Below is a small trained network, with its code and all its weights. Each question gives an input and a target symbol and asks what happens when units are switched off, that is, made to give their printed mean instead of their output.

import numpy as np


def w(rows, s, z=0):
    codes = np.array(rows[::2]) - 128.0
    scale = np.full(codes.shape[1], s)
    scale[-1] = z or s
    return codes * scale


def f(y):
    return y / 2 * (1 + np.tanh(0.7978845608 * (y + 0.044715 * y**3)))


def softmax(a):
    e = np.exp(a - a.max(-1, keepdims=True))
    return e / e.sum(-1, keepdims=True)


def log_softmax(a):
    a = a - a.max(-1, keepdims=True)
    return a - np.log(np.exp(a).sum(-1, keepdims=True))


def net(x, mask):
    ids = ['ΔΘΞΠΣαβγ'.index(c) for c in x.split()]
    T = len(ids)
    res = E[ids] + P[:T]
    q, k, v = (res @ M[0].T for M in (Q, K, V))
    z = softmax(np.where(np.tri(T) > 0, q @ k.T / 3**0.5, -1e9)) @ v
    res = res + np.where(mask[0], z, O[0][:, -1]) @ O[0][:, :-1]
    y = f(res @ A[0][:, :-1].T + A[0][:, -1])
    res = res + np.where(mask[1:25], y, B[0][:, -1]) @ B[0][:, :-1]
    return log_softmax(res[-1] @ U[:, :-1].T + U[:, -1])


Q, K, V, O, A, B = {}, {}, {}, {}, {}, {}
E = w([
[159,127,254,112],'Δ',
[71,126,58,128],'Θ',
[87,153,91,160],'Ξ',
[66,141,247,71],'Π',
[222,89,148,124],'Σ',
[124,111,75,124],'α',
[180,217,79,64],'β',
[222,149,159,208],'γ',
],0.0081)
P = w([
[254,111,158,87],'0',
[127,110,147,152],'1',
[107,122,167,145],'2',
[96,127,172,135],'3',
[89,136,188,137],'4',
[83,142,192,131],'5',
[80,156,191,119],'6',
],0.0042)
Q[0] = w([
[140,194,78,136],'h1',
[133,71,92,178],'h1',
[6,87,18,209],'h1',
],0.022)
K[0] = w([
[155,53,90,90],'h1',
[102,146,84,186],'h1',
[4,51,91,213],'h1',
],0.021)
V[0] = w([
[121,131,181,105],'h1',
[93,22,152,91],'h1',
[117,191,93,1],'h1',
],0.016)
O[0] = w([
[141,120,171,116,175],'h1',
[196,91,120,58,5],'h1',
[160,254,141,84,202],'h1',
],0.015,0.0029)
A[0] = w([
[94,143,131,108,65],'n1',
[240,97,18,75,90],'n2',
[241,16,159,147,3],'n3',
[183,118,115,76,37],'n4',
[39,140,4,54,80],'n5',
[114,100,132,129,104],'n6',
[164,129,22,149,171],'n7',
[120,117,98,113,74],'n8',
[118,106,117,129,108],'n9',
[115,110,44,138,166],'n10',
[220,75,158,138,238],'n11',
[72,118,121,94,133],'n12',
[102,115,38,88,109],'n13',
[166,157,28,150,144],'n14',
[60,138,127,121,51],'n15',
[163,171,147,119,59],'n16',
[98,39,80,113,63],'n17',
[58,167,125,172,111],'n18',
[78,94,106,42,164],'n19',
[236,145,103,170,58],'n20',
[139,103,106,127,169],'n21',
[251,72,76,186,157],'n22',
[124,107,183,141,133],'n23',
[104,97,134,124,95],'n24',
],0.012,0.004)
B[0] = w([
[175,141,109,142,132],'n1',
[104,231,187,63,142],'n2',
[132,2,222,43,217],'n3',
[127,80,72,95,124],'n4',
[121,116,241,77,160],'n5',
[171,126,86,147,133],'n6',
[63,62,119,167,146],'n7',
[147,104,123,160,104],'n8',
[165,129,100,164,124],'n9',
[138,136,128,231,153],'n10',
[162,203,24,158,241],'n11',
[199,156,86,158,129],'n12',
[122,76,195,193,128],'n13',
[36,116,128,169,171],'n14',
[176,142,80,133,130],'n15',
[196,65,156,150,225],'n16',
[147,231,214,36,159],'n17',
[126,76,81,121,254],'n18',
[216,164,108,185,142],'n19',
[190,124,177,167,149],'n20',
[131,165,107,193,140],'n21',
[160,169,147,230,200],'n22',
[101,105,76,92,181],'n23',
[189,122,85,121,133],'n24',
],0.026,0.0047)
U = w([
[189,201,31,97,52],'Δ',
[97,79,167,78,76],'Θ',
[114,35,157,16,119],'Ξ',
[189,175,234,26,108],'Π',
[117,252,121,163,246],'Σ',
[47,74,255,79,157],'α',
[213,53,135,233,63],'β',
[35,35,14,178,213],'γ',
],0.0038,0.0013)

Each question gives the input, a string of symbols that net reads in full, and the target symbol t.
The units are the heads (3 rows each of Q, K, V and O) and the neurons (one row each of A and B). Each row of codes is followed by its name. A weight is (code - 128) times the scale printed after its matrix; where a second scale follows, it is the last column's (O, A, B and U).
mask holds one flag per unit, heads first, then neurons. A switched-off unit (its flag False) gives its mean, the last column of its rows in O or B, instead of its output. The means were averaged over made-up inputs and are rounded, as every weight is.
A unit's drop is (log p(t) with every unit on - log p(t) with that unit switched off) / (log p(t) with every unit on - log p(t) with every unit switched off).
The circuit of an input: a set's keep is (log p(t) with only the set's units on - log p(t) with every unit switched off) / (log p(t) with every unit on - log p(t) with every unit switched off). Starting from the 12 units with the biggest drops (on a tie, the unit counted first), units are removed one at a time, each time the one whose removal leaves the highest keep (on an exact tie, the one counted first), for as long as the keep stays at least 0.8.
circuit, biggest first: the units of the circuit, biggest drop first
top k neurons: the k neurons with the biggest drops, biggest first
drop of u: that unit's drop, to one decimal
input γ Ξ Π α Σ, target Π: top 2 neurons => [n17, n3]
input Σ Ξ β, target Σ: circuit, biggest first => [h1, n3, n2, n18]
input β Π γ γ Π, target β: circuit, biggest first => [n16, h1, n18]
input Σ β Ξ Σ γ, target Σ: circuit, biggest first => [n3]
input γ Π Π β, target γ: circuit, biggest first => [h1, n17, n18]
input α Δ Ξ, target γ: top 2 neurons => [n3, n16]
input α Π Σ, target Π: top 2 neurons => [n3, n2]
input γ Θ Ξ Σ Π Σ α, target Σ: circuit, biggest first => [n3, n16]
input γ Σ γ Σ Ξ β γ, target γ: circuit, biggest first => [h1, n17, n18, n16]
input β Π γ β γ α, target Σ: top 4 neurons => [n3, n16, n18, n17]
input Π γ Σ Δ β, target Π: top 3 neurons => [n18, n2, n11]
input γ Σ α Ξ γ β Σ, target γ: top 3 neurons => [n17, n3, n5]
input Ξ Σ γ Δ, target Ξ: drop of h1 => 0.8
input Ξ Θ Θ, target α: drop of n5 => 1.0
input Ξ Π Δ, target Ξ: drop of n3 => 2.7
